Below is a small trained network, with its code and all its weights. Each question gives an input and a class and asks what happens when units are switched off, that is, made to give their printed mean instead of their output.

import numpy as np


def w(rows, s, z=0):
    codes = np.array(rows[::2]) - 128.0
    scale = np.full(codes.shape[1], s)
    scale[-1] = z or s
    return codes * scale


def f(y):
    return y / 2 * (1 + np.tanh(0.7978845608 * (y + 0.044715 * y**3)))


def log_softmax(a):
    a = a - a.max(-1, keepdims=True)
    return a - np.log(np.exp(a).sum(-1, keepdims=True))


def net(x, mask):
    res = np.array(x, float).reshape(1, 6) / 4 @ E
    y = f(res @ A[0][:, :-1].T + A[0][:, -1])
    res = res + np.where(mask, y, B[0][:, -1]) @ B[0][:, :-1]
    return log_softmax(res[-1] @ U[:, :-1].T + U[:, -1])


A, B = {}, {}
E = w([
[218,128,144,222,146],'x0',
[147,183,58,78,174],'x1',
[89,96,121,173,59],'x2',
[97,141,106,96,122],'x3',
[105,139,86,96,109],'x4',
[181,34,3,115,167],'x5',
],0.0068)
A[0] = w([
[142,124,69,130,202,139],'neuron 1',
[114,248,117,172,81,7],'neuron 2',
[178,158,114,223,101,153],'neuron 3',
[143,110,108,62,89,99],'neuron 4',
[92,225,136,144,166,79],'neuron 5',
[178,155,130,188,112,44],'neuron 6',
[27,132,163,44,111,109],'neuron 7',
[106,78,114,57,102,133],'neuron 8',
[108,139,83,166,103,209],'neuron 9',
[126,99,125,179,89,244],'neuron 10',
[100,107,119,86,109,65],'neuron 11',
[114,122,105,119,87,69],'neuron 12',
[132,98,67,155,159,22],'neuron 13',
[96,21,176,103,87,76],'neuron 14',
[124,179,74,132,182,60],'neuron 15',
[84,63,55,181,211,17],'neuron 16',
[102,182,144,183,133,35],'neuron 17',
[121,202,168,112,76,124],'neuron 18',
[177,125,148,162,182,204],'neuron 19',
[84,79,147,124,100,206],'neuron 20',
[145,108,110,65,80,98],'neuron 21',
[141,131,166,160,155,5],'neuron 22',
[131,75,190,126,87,40],'neuron 23',
],0.011,0.0022)
B[0] = w([
[84,103,129,52,204,216],'neuron 1',
[110,78,118,224,142,179],'neuron 2',
[188,177,116,51,121,216],'neuron 3',
[181,142,71,194,122,155],'neuron 4',
[1,71,214,176,137,185],'neuron 5',
[196,145,148,156,191,167],'neuron 6',
[176,154,167,156,174,253],'neuron 7',
[154,170,163,165,184,187],'neuron 8',
[123,110,146,48,115,164],'neuron 9',
[21,254,161,89,80,202],'neuron 10',
[152,172,15,171,197,148],'neuron 11',
[163,160,51,159,90,133],'neuron 12',
[77,85,149,184,157,182],'neuron 13',
[99,140,111,61,141,201],'neuron 14',
[125,203,180,114,160,167],'neuron 15',
[83,27,121,136,189,216],'neuron 16',
[105,92,135,195,196,153],'neuron 17',
[168,52,129,225,170,210],'neuron 18',
[166,159,74,43,89,207],'neuron 19',
[202,239,149,90,182,191],'neuron 20',
[141,184,105,251,181,151],'neuron 21',
[122,125,165,129,151,137],'neuron 22',
[28,107,168,111,172,169],'neuron 23',
],0.0051,0.0053)
U = w([
[135,6,209,253,228,136],'0',
[116,204,209,97,165,237],'1',
[209,239,187,135,172,161],'2',
[133,253,184,64,112,153],'3',
[177,172,186,155,147,9],'4',
],0.0057,0.0014)

Each question gives the input, the list of numbers given to net, and the class t.
The units are the neurons (one row each of A and B). Each row of codes is followed by its name. A weight is (code - 128) times the scale printed after its matrix; where a second scale follows, it is the last column's (A, B and U).
mask holds one flag per neuron, in row order. A switched-off neuron (its flag False) gives its mean, the last column of its row in B, instead of its output. The means were averaged over made-up inputs and are rounded, as every weight is.
A unit's drop is (log p(t) with every unit on - log p(t) with that unit switched off) / (log p(t) with every unit on - log p(t) with every unit switched off).
The circuit of an input: a set's keep is (log p(t) with only the set's units on - log p(t) with every unit switched off) / (log p(t) with every unit on - log p(t) with every unit switched off). Starting from the 12 units with the biggest drops (on a tie, the unit counted first), units are removed one at a time, each time the one whose removal leaves the highest keep (on an exact tie, the one counted first), for as long as the keep stays at least 0.8.
circuit, biggest first: the units of the circuit, biggest drop first
top k neurons: the k neurons with the biggest drops, biggest first
drop when u is switched off: that unit's drop, to one decimal
input [-2,3,-7,8,4,8], class 0: top 2 neurons : [neuron 16; neuron 13]
input [7,-8,-7,2,3,-8], class 0: top neuron : [neuron 18]
input [5,3,3,5,-3,-6], class 0: top 2 neurons : [neuron 2; neuron 18]
input [1,0,3,8,3,-4], class 0: circuit, biggest first : [neuron 18; neuron 2; neuron 19]
input [7,0,8,-2,-2,-4], class 3: top 3 neurons : [neuron 10; neuron 3; neuron 16]
input [1,-1,1,-3,5,-6], class 0: top 2 neurons : [neuron 18; neuron 2]
input [4,-3,8,8,0,2], class 3: top 2 neurons : [neuron 10; neuron 18]
input [-6,3,-4,-4,4,-7], class 0: top 2 neurons : [neuron 18; neuron 5]
input [-4,7,-6,-3,-5,-8], class 0: drop when neuron 18 is switched off : 0.2
input [3,0,8,-4,1,-2], class 3: drop when neuron 10 is switched off : 0.3
input [5,-8,5,6,-3,1], class 1: drop when neuron 23 is switched off : 0.1
